Below is a small trained network, with its code and all its weights. Each question gives an input and a target symbol and asks what happens when units are switched off, that is, made to give their printed mean instead of their output.

import numpy as np


def w(rows, s, z=0):
    codes = np.array(rows[::2]) - 128.0
    scale = np.full(codes.shape[1], s)
    scale[-1] = z or s
    return codes * scale


def softmax(a):
    e = np.exp(a - a.max(-1, keepdims=True))
    return e / e.sum(-1, keepdims=True)


def log_softmax(a):
    a = a - a.max(-1, keepdims=True)
    return a - np.log(np.exp(a).sum(-1, keepdims=True))


def net(x, mask):
    ids = ['αβγδεζηθλμξστφψω'.index(c) for c in x.split()]
    T = len(ids)
    res = E[ids] + P[:T]
    u = 0
    for l in range(2):
        r = res
        for j in range(3):
            rows = slice(2 * j, 2 * j + 2)
            q, k, v = (r @ M[l][rows].T for M in (Q, K, V))
            z = softmax(np.where(np.tri(T) > 0, q @ k.T / 2**0.5, -1e9)) @ v
            o = O[l][rows]
            res = res + np.where(mask[u + j], z, o[:, -1]) @ o[:, :-1]
        u += 3
    return log_softmax(res[-1] @ U[:, :-1].T + U[:, -1])


Q, K, V, O = {}, {}, {}, {}
E = w([
[207,140,179,157,159,155,214,103,235],'α',
[216,226,6,197,69,176,152,188,25],'β',
[77,197,56,105,118,207,93,212,34],'γ',
[22,182,68,136,154,249,153,64,165],'δ',
[9,14,39,89,175,25,237,192,8],'ε',
[239,173,68,204,160,133,223,165,159],'ζ',
[122,197,56,124,23,86,156,26,131],'η',
[121,219,122,98,107,253,32,141,69],'θ',
[197,179,193,116,125,209,149,115,183],'λ',
[210,142,247,46,175,127,125,206,246],'μ',
[228,253,75,207,17,210,36,52,48],'ξ',
[182,211,199,38,40,202,45,38,194],'σ',
[21,154,219,46,152,252,20,166,192],'τ',
[224,233,101,23,20,76,123,210,121],'φ',
[238,222,243,121,187,158,25,236,16],'ψ',
[119,64,82,30,173,59,39,40,217],'ω',
],0.0052)
P = w([
[148,105,144,161,99,130,220,139,65],'0',
[101,244,74,3,36,153,77,149,160],'1',
[106,220,83,19,40,173,76,167,155],'2',
[108,203,102,22,42,174,66,158,133],'3',
[115,214,115,43,54,162,68,154,120],'4',
[131,213,132,36,59,157,70,148,101],'5',
[134,221,131,50,74,156,62,158,94],'6',
[127,223,138,55,58,150,60,161,84],'7',
[143,223,149,55,73,143,60,172,77],'8',
[136,247,147,57,75,135,57,177,94],'9',
[110,240,108,73,66,145,42,177,112],'10',
],0.0044)
Q[0] = w([
[224,248,181,39,22,219,24,64,162],'0.h0',
[95,16,156,236,222,52,194,88,167],'0.h0',
[85,242,68,21,14,192,141,234,34],'0.h1',
[135,3,114,242,226,83,170,48,187],'0.h1',
[245,198,225,192,93,188,105,48,245],'0.h2',
[218,100,196,245,181,177,193,22,217],'0.h2',
],0.0052)
K[0] = w([
[239,224,237,168,113,164,64,174,48],'0.h0',
[25,95,47,116,137,204,184,52,239],'0.h0',
[16,3,56,154,216,17,223,221,25],'0.h1',
[215,249,222,76,77,196,33,80,248],'0.h1',
[183,229,218,60,82,228,17,170,173],'0.h2',
[106,216,92,94,109,242,7,58,220],'0.h2',
],0.0051)
V[0] = w([
[28,114,8,89,47,129,171,26,221],'0.h0',
[211,224,71,8,12,14,102,188,106],'0.h0',
[173,159,222,27,57,160,20,21,232],'0.h1',
[166,223,33,213,29,254,69,25,72],'0.h1',
[32,106,212,63,198,246,24,224,106],'0.h2',
[246,252,94,61,25,92,87,223,63],'0.h2',
],0.0051)
O[0] = w([
[17,139,81,95,65,91,192,3,141,120],'0.h0',
[128,77,63,132,4,150,96,180,101,255],'0.h0',
[203,153,207,35,40,55,21,43,226,109],'0.h1',
[164,240,11,217,99,171,11,1,36,146],'0.h1',
[67,236,124,27,236,238,28,202,222,126],'0.h2',
[220,101,52,231,39,188,65,198,66,225],'0.h2',
],0.0051,0.0094)
Q[1] = w([
[76,238,5,27,9,227,55,200,31],'1.h0',
[184,34,253,210,249,16,208,79,220],'1.h0',
[192,46,36,188,27,181,78,213,75],'1.h1',
[37,65,240,119,250,61,235,167,201],'1.h1',
[24,46,202,82,228,24,241,103,188],'1.h2',
[17,56,191,144,176,73,247,230,113],'1.h2',
],0.0049)
K[1] = w([
[48,3,168,130,183,23,231,171,56],'1.h0',
[210,244,73,131,66,231,19,83,192],'1.h0',
[17,46,182,77,162,73,180,127,58],'1.h1',
[187,242,67,45,98,203,25,127,245],'1.h1',
[86,110,47,66,129,54,73,115,127],'1.h2',
[140,133,31,27,89,119,25,188,158],'1.h2',
],0.0053)
V[1] = w([
[98,13,42,224,23,13,211,122,24],'1.h0',
[21,234,22,148,206,212,79,18,49],'1.h0',
[19,26,207,10,97,17,99,93,205],'1.h1',
[14,97,124,42,178,11,228,18,172],'1.h1',
[147,62,142,236,226,96,254,123,126],'1.h2',
[58,121,114,49,211,236,183,248,126],'1.h2',
],0.0051)
O[1] = w([
[16,13,184,70,161,39,27,203,140,248],'1.h0',
[212,88,6,20,243,247,7,55,37,126],'1.h0',
[158,155,125,6,4,127,151,228,168,66],'1.h1',
[115,203,47,3,48,83,38,186,75,84],'1.h1',
[13,250,51,220,213,11,121,139,22,97],'1.h2',
[90,165,195,180,174,246,242,216,25,113],'1.h2',
],0.005,0.015)
U = w([
[168,142,164,208,180,179,236,138,119,123],'α',
[214,96,79,137,205,94,99,57,201,7],'β',
[179,120,143,117,160,184,151,75,115,116],'γ',
[102,232,195,169,42,111,218,143,174,176],'δ',
[39,181,110,177,201,40,125,134,89,151],'ε',
[94,97,113,164,226,105,111,112,80,6],'ζ',
[57,221,93,161,80,62,143,118,131,252],'η',
[211,121,143,76,79,135,133,50,209,125],'θ',
[176,174,146,79,79,219,231,91,133,222],'λ',
[122,196,148,147,104,115,141,94,121,242],'μ',
[113,182,49,41,173,170,108,88,40,192],'ξ',
[113,100,123,132,173,194,161,113,83,93],'σ',
[53,47,255,194,66,118,107,137,201,73],'τ',
[107,59,60,39,16,133,191,206,173,149],'φ',
[154,96,207,93,200,134,138,217,53,71],'ψ',
[85,85,126,25,153,27,19,122,139,35],'ω',
],0.0045,0.0035)

Each question gives the input, a string of symbols that net reads in full, and the target symbol t.
The units are the heads (2 rows each of Q, K, V and O). Each row of codes is followed by its name. A weight is (code - 128) times the scale printed after its matrix; where a second scale follows, it is the last column's (O and U).
mask holds one flag per head, layer by layer. A switched-off head (its flag False) gives its mean, the last column of its rows in O, instead of its output. The means were averaged over made-up inputs and are rounded, as every weight is.
A unit's drop is (log p(t) with every unit on - log p(t) with that unit switched off) / (log p(t) with every unit on - log p(t) with every unit switched off).
The circuit of an input: a set's keep is (log p(t) with only the set's units on - log p(t) with every unit switched off) / (log p(t) with every unit on - log p(t) with every unit switched off). Starting from all 6 units, units are removed one at a time, each time the one whose removal leaves the highest keep (on an exact tie, the one counted first), for as long as the keep stays at least 0.8.
circuit, biggest first: the units of the circuit, biggest drop first
most important unit: the unit with the biggest drop
heads that matter: for each layer, one digit per head in row order, 1 if its drop is at least 0.15 and else 0, layers parted by /
drop of u: that unit's drop, to one decimal
input ω δ φ γ ξ γ γ, target φ: most important unit -> 1.h1
input ε η ψ, target ψ: circuit, biggest first -> 0.h1; 1.h2; 0.h0
input φ φ β, target τ: heads that matter -> 001 / 110
input φ η φ φ, target τ: circuit, biggest first -> 1.h0; 1.h1; 0.h2
input η δ φ δ, target ω: circuit, biggest first -> 0.h2; 1.h0; 1.h2; 0.h1
input μ δ φ ω φ η δ ψ γ λ τ, target δ: heads that matter -> 010 / 100
input φ δ ξ, target τ: heads that matter -> 001 / 110
input φ η β γ, target τ: circuit, biggest first -> 1.h0; 1.h1; 0.h2
input ω θ φ σ μ η σ, target φ: circuit, biggest first -> 1.h1; 0.h2; 0.h1
input δ φ φ μ τ δ ω φ φ φ μ, target ξ: circuit, biggest first -> 1.h0; 0.h0; 0.h2; 1.h1
input ω φ φ γ δ β δ, target φ: circuit, biggest first -> 1.h1; 0.h2; 0.h0
input σ φ η δ τ, target θ: circuit, biggest first -> 0.h1; 1.h2; 1.h0
input σ η δ φ φ φ τ η, target θ: circuit, biggest first -> 0.h1; 1.h2
input ω ξ τ, target φ: heads that matter -> 011 / 010
input ζ δ ψ φ, target ε: circuit, biggest first -> 1.h2; 0.h2; 0.h1; 1.h1
input τ δ δ, target λ: most important unit -> 1.h0
input φ ξ ψ ω ζ φ γ φ β γ δ, target τ: heads that matter -> 001 / 110
input ψ η φ σ φ, target α: heads that matter -> 100 / 110
input ω ξ δ ε η ψ τ δ φ η, target φ: drop of 0.h2 -> 0.4
input β σ φ ω φ γ δ, target ζ: drop of 0.h1 -> 0.5
